Below is a small trained network, with its code and all its weights. Each question gives an input and a class and asks what happens when units are switched off, that is, made to give their printed mean instead of their output.

import numpy as np


def w(rows, s, z=0):
    codes = np.array(rows[::2]) - 128.0
    scale = np.full(codes.shape[1], s)
    scale[-1] = z or s
    return codes * scale


def norm(h):
    return h / np.sqrt((h * h).mean(-1, keepdims=True) + 1e-5)


def f(y):
    return y / 2 * (1 + np.tanh(0.7978845608 * (y + 0.044715 * y**3)))


def log_softmax(a):
    a = a - a.max(-1, keepdims=True)
    return a - np.log(np.exp(a).sum(-1, keepdims=True))


def net(x, mask):
    res = np.array(x, float).reshape(1, 2) / 4 @ E
    u = 0
    for l in range(4):
        y = f(norm(res) @ A[l][:, :-1].T + A[l][:, -1])
        res = res + np.where(mask[u : u + 3], y, B[l][:, -1]) @ B[l][:, :-1]
        u += 3
    return log_softmax(norm(res)[-1] @ U[:, :-1].T + U[:, -1])


A, B = {}, {}
E = w([
[151,72,1,42,110,18,178,71,139,148],'x0',
[62,204,111,113,111,246,166,77,150,40],'x1',
],0.011)
A[0] = w([
[182,139,76,94,76,72,229,75,95,107,249],'L0N0',
[73,146,115,85,110,72,114,175,180,77,132],'L0N1',
[119,166,105,57,72,166,156,3,127,111,73],'L0N2',
],0.0073,0.0016)
B[0] = w([
[178,126,111,106,255,40,181,140,204,47,254],'L0N0',
[97,120,214,91,244,193,126,185,7,197,141],'L0N1',
[152,131,202,91,91,231,147,107,53,105,248],'L0N2',
],0.0088,0.0062)
A[1] = w([
[179,93,203,243,34,83,111,119,50,200,52],'L1N0',
[198,165,176,203,150,42,113,131,78,82,5],'L1N1',
[141,174,125,53,201,26,103,254,131,145,38],'L1N2',
],0.0063,0.0023)
B[1] = w([
[150,177,139,4,131,174,112,89,136,139,242],'L1N0',
[174,126,130,138,127,139,93,112,90,158,188],'L1N1',
[44,121,95,208,121,125,101,68,90,155,253],'L1N2',
],0.013,0.0045)
A[2] = w([
[83,124,155,126,42,164,61,91,98,158,57],'L2N0',
[254,124,158,111,106,146,88,222,157,200,4],'L2N1',
[131,55,100,185,145,28,138,166,166,166,131],'L2N2',
],0.01,0.0022)
B[2] = w([
[161,227,131,220,68,150,132,70,117,173,255],'L2N0',
[228,150,114,149,134,129,167,65,20,210,212],'L2N1',
[189,48,132,194,70,67,70,250,136,103,240],'L2N2',
],0.013,0.0057)
A[3] = w([
[95,161,147,130,87,161,144,172,171,113,141],'L3N0',
[140,111,106,2,154,147,213,105,157,91,1],'L3N1',
[128,115,128,134,91,174,128,122,142,91,94],'L3N2',
],0.013,0.0038)
B[3] = w([
[66,120,83,114,127,85,67,158,198,65,211],'L3N0',
[140,50,147,65,122,156,249,80,84,110,255],'L3N1',
[109,95,175,175,153,94,112,138,181,139,185],'L3N2',
],0.016,0.0074)
U = w([
[200,193,147,156,130,161,106,55,94,227,209],'0',
[36,191,147,159,139,175,74,134,252,67,181],'1',
[200,43,84,158,146,38,87,219,152,126,135],'2',
[122,71,138,59,158,154,235,88,118,73,157],'3',
[99,172,87,85,187,123,104,146,135,115,1],'4',
],0.014,0.0042)

Each question gives the input, the list of numbers given to net, and the class t.
The units are the neurons (one row each of A and B). Each row of codes is followed by its name. A weight is (code - 128) times the scale printed after its matrix; where a second scale follows, it is the last column's (A, B and U).
mask holds one flag per neuron, layer by layer. A switched-off neuron (its flag False) gives its mean, the last column of its row in B, instead of its output. The means were averaged over made-up inputs and are rounded, as every weight is.
A unit's drop is (log p(t) with every unit on - log p(t) with that unit switched off) / (log p(t) with every unit on - log p(t) with every unit switched off).
The circuit of an input: a set's keep is (log p(t) with only the set's units on - log p(t) with every unit switched off) / (log p(t) with every unit on - log p(t) with every unit switched off). Starting from all 12 units, units are removed one at a time, each time the one whose removal leaves the highest keep (on an exact tie, the one counted first), for as long as the keep stays at least 0.8.
units of the circuit, in order: the units of the circuit, biggest drop first
k most important neurons: the k neurons with the biggest drops, biggest first
drop of u: that unit's drop, to one decimal
input [-1,-3], class 0: units of the circuit, in order	[L0N0]
input [0,1], class 1: units of the circuit, in order	[L2N1 L3N1]
input [8,0], class 2: units of the circuit, in order	[L2N2 L1N0]
input [4,0], class 2: 2 most important neurons	[L0N0 L1N0]
input [-1,-1], class 0: 2 most important neurons	[L0N0 L1N1]
input [0,3], class 1: 2 most important neurons	[L0N0 L2N1]
input [5,0], class 2: drop of L2N2	1.8
input [-1,0], class 0: drop of L0N0	4.1
input [-2,-4], class 0: drop of L0N0	0.2
input [0,-2], class 0: drop of L0N0	3.9
